Below are the code and all the weights of a small trained network. Each question names an input and a class and asks about switching units off, where a switched-off unit gives its printed mean instead of its output.

import numpy as np


def w(rows, s, z=0):
    codes = np.array(rows[::2]) - 128.0
    scale = np.full(codes.shape[1], s)
    scale[-1] = z or s
    return codes * scale


def f(y):
    return y / 2 * (1 + np.tanh(0.7978845608 * (y + 0.044715 * y**3)))


def log_softmax(a):
    a = a - a.max(-1, keepdims=True)
    return a - np.log(np.exp(a).sum(-1, keepdims=True))


def net(x, mask):
    res = np.array(x, float).reshape(1, 7) / 4 @ E
    y = f(res @ A[0][:, :-1].T + A[0][:, -1])
    res = res + np.where(mask, y, B[0][:, -1]) @ B[0][:, :-1]
    return log_softmax(res[-1] @ U[:, :-1].T + U[:, -1])


A, B = {}, {}
E = w([
[125,127,127,125,126],'x0',
[215,116,185,35,98],'x1',
[132,129,130,132,130],'x2',
[135,129,129,133,132],'x3',
[103,250,138,107,163],'x4',
[141,131,133,140,133],'x5',
[85,60,207,97,196],'x6',
],0.017)
A[0] = w([
[42,87,135,111,194,235],'neuron 1',
[180,146,132,65,136,80],'neuron 2',
[122,171,177,166,143,80],'neuron 3',
[171,125,75,162,72,155],'neuron 4',
[94,166,121,140,121,103],'neuron 5',
[93,114,157,135,191,90],'neuron 6',
[137,80,91,138,69,200],'neuron 7',
[96,137,66,194,84,253],'neuron 8',
[197,161,129,3,88,88],'neuron 9',
[164,151,187,122,104,80],'neuron 10',
[125,75,128,200,117,208],'neuron 11',
[83,165,103,136,181,110],'neuron 12',
[141,169,92,110,142,109],'neuron 13',
[155,165,101,133,49,121],'neuron 14',
[139,216,104,136,76,147],'neuron 15',
[121,183,169,95,169,128],'neuron 16',
[199,99,125,60,76,184],'neuron 17',
[96,107,137,135,166,114],'neuron 18',
[132,119,169,72,156,59],'neuron 19',
[116,39,158,136,161,128],'neuron 20',
[74,163,128,136,144,156],'neuron 21',
[95,139,153,171,132,186],'neuron 22',
[142,116,76,133,74,197],'neuron 23',
[139,118,218,71,168,79],'neuron 24',
],0.017,0.0064)
B[0] = w([
[125,74,86,116,170,251],'neuron 1',
[109,145,109,172,19,181],'neuron 2',
[157,141,146,118,132,157],'neuron 3',
[193,133,78,127,171,212],'neuron 4',
[91,174,179,106,168,164],'neuron 5',
[172,87,123,144,191,193],'neuron 6',
[192,104,68,115,79,208],'neuron 7',
[94,178,26,110,126,246],'neuron 8',
[115,149,119,201,40,234],'neuron 9',
[81,160,116,139,83,164],'neuron 10',
[64,75,40,69,86,216],'neuron 11',
[157,160,171,104,184,192],'neuron 12',
[81,142,174,149,100,160],'neuron 13',
[128,105,165,182,204,199],'neuron 14',
[43,187,195,168,117,211],'neuron 15',
[143,176,69,102,129,191],'neuron 16',
[201,90,207,178,19,225],'neuron 17',
[144,61,144,140,189,176],'neuron 18',
[156,167,102,47,98,180],'neuron 19',
[77,61,172,71,125,226],'neuron 20',
[173,184,160,121,253,186],'neuron 21',
[118,122,119,130,182,177],'neuron 22',
[196,148,44,160,148,199],'neuron 23',
[164,159,68,1,62,219],'neuron 24',
],0.0094,0.022)
U = w([
[125,204,9,59,74,242],'0',
[21,46,115,132,147,185],'1',
[46,200,147,174,173,122],'2',
[198,144,189,107,235,139],'3',
[252,107,162,202,87,150],'4',
[156,94,242,54,61,72],'5',
[44,198,211,199,49,3],'6',
],0.011,0.0028)

Each question gives the input, the list of numbers given to net, and the class t.
The units are the neurons (one row each of A and B). Each row of codes is followed by its name. A weight is (code - 128) times the scale printed after its matrix; where a second scale follows, it is the last column's (A, B and U).
mask holds one flag per neuron, in row order. A switched-off neuron (its flag False) gives its mean, the last column of its row in B, instead of its output. The means were averaged over made-up inputs and are rounded, as every weight is.
A unit's drop is (log p(t) with every unit on - log p(t) with that unit switched off) / (log p(t) with every unit on - log p(t) with every unit switched off).
unit that matters most: the unit with the biggest drop
k most important neurons: the k neurons with the biggest drops, biggest first
drop of u: that unit's drop, to one decimal
input [-1,0,8,-3,5,5,6], class 3: unit that matters most => neuron 8
input [4,-8,3,0,1,3,5], class 3: 2 most important neurons => (neuron 21; neuron 12)
input [3,0,-4,-2,5,-6,4], class 3: 2 most important neurons => (neuron 8; neuron 11)
input [2,8,-5,4,0,0,-7], class 4: 3 most important neurons => (neuron 17; neuron 4; neuron 23)
input [8,0,-7,6,-3,-7,6], class 1: 2 most important neurons => (neuron 1; neuron 17)
input [-6,7,-4,2,-1,-4,3], class 5: 2 most important neurons => (neuron 17; neuron 8)
input [5,7,-6,-8,-6,4,0], class 4: 2 most important neurons => (neuron 17; neuron 9)
input [6,0,-8,-8,1,7,5], class 3: 2 most important neurons => (neuron 8; neuron 11)
input [2,-7,-3,-1,2,4,-8], class 2: drop of neuron 15 => 0.3
input [-1,-3,0,-2,1,-4,-5], class 2: drop of neuron 14 => 0.1
input [3,4,-8,-5,0,-2,-3], class 4: drop of neuron 17 => 0.1
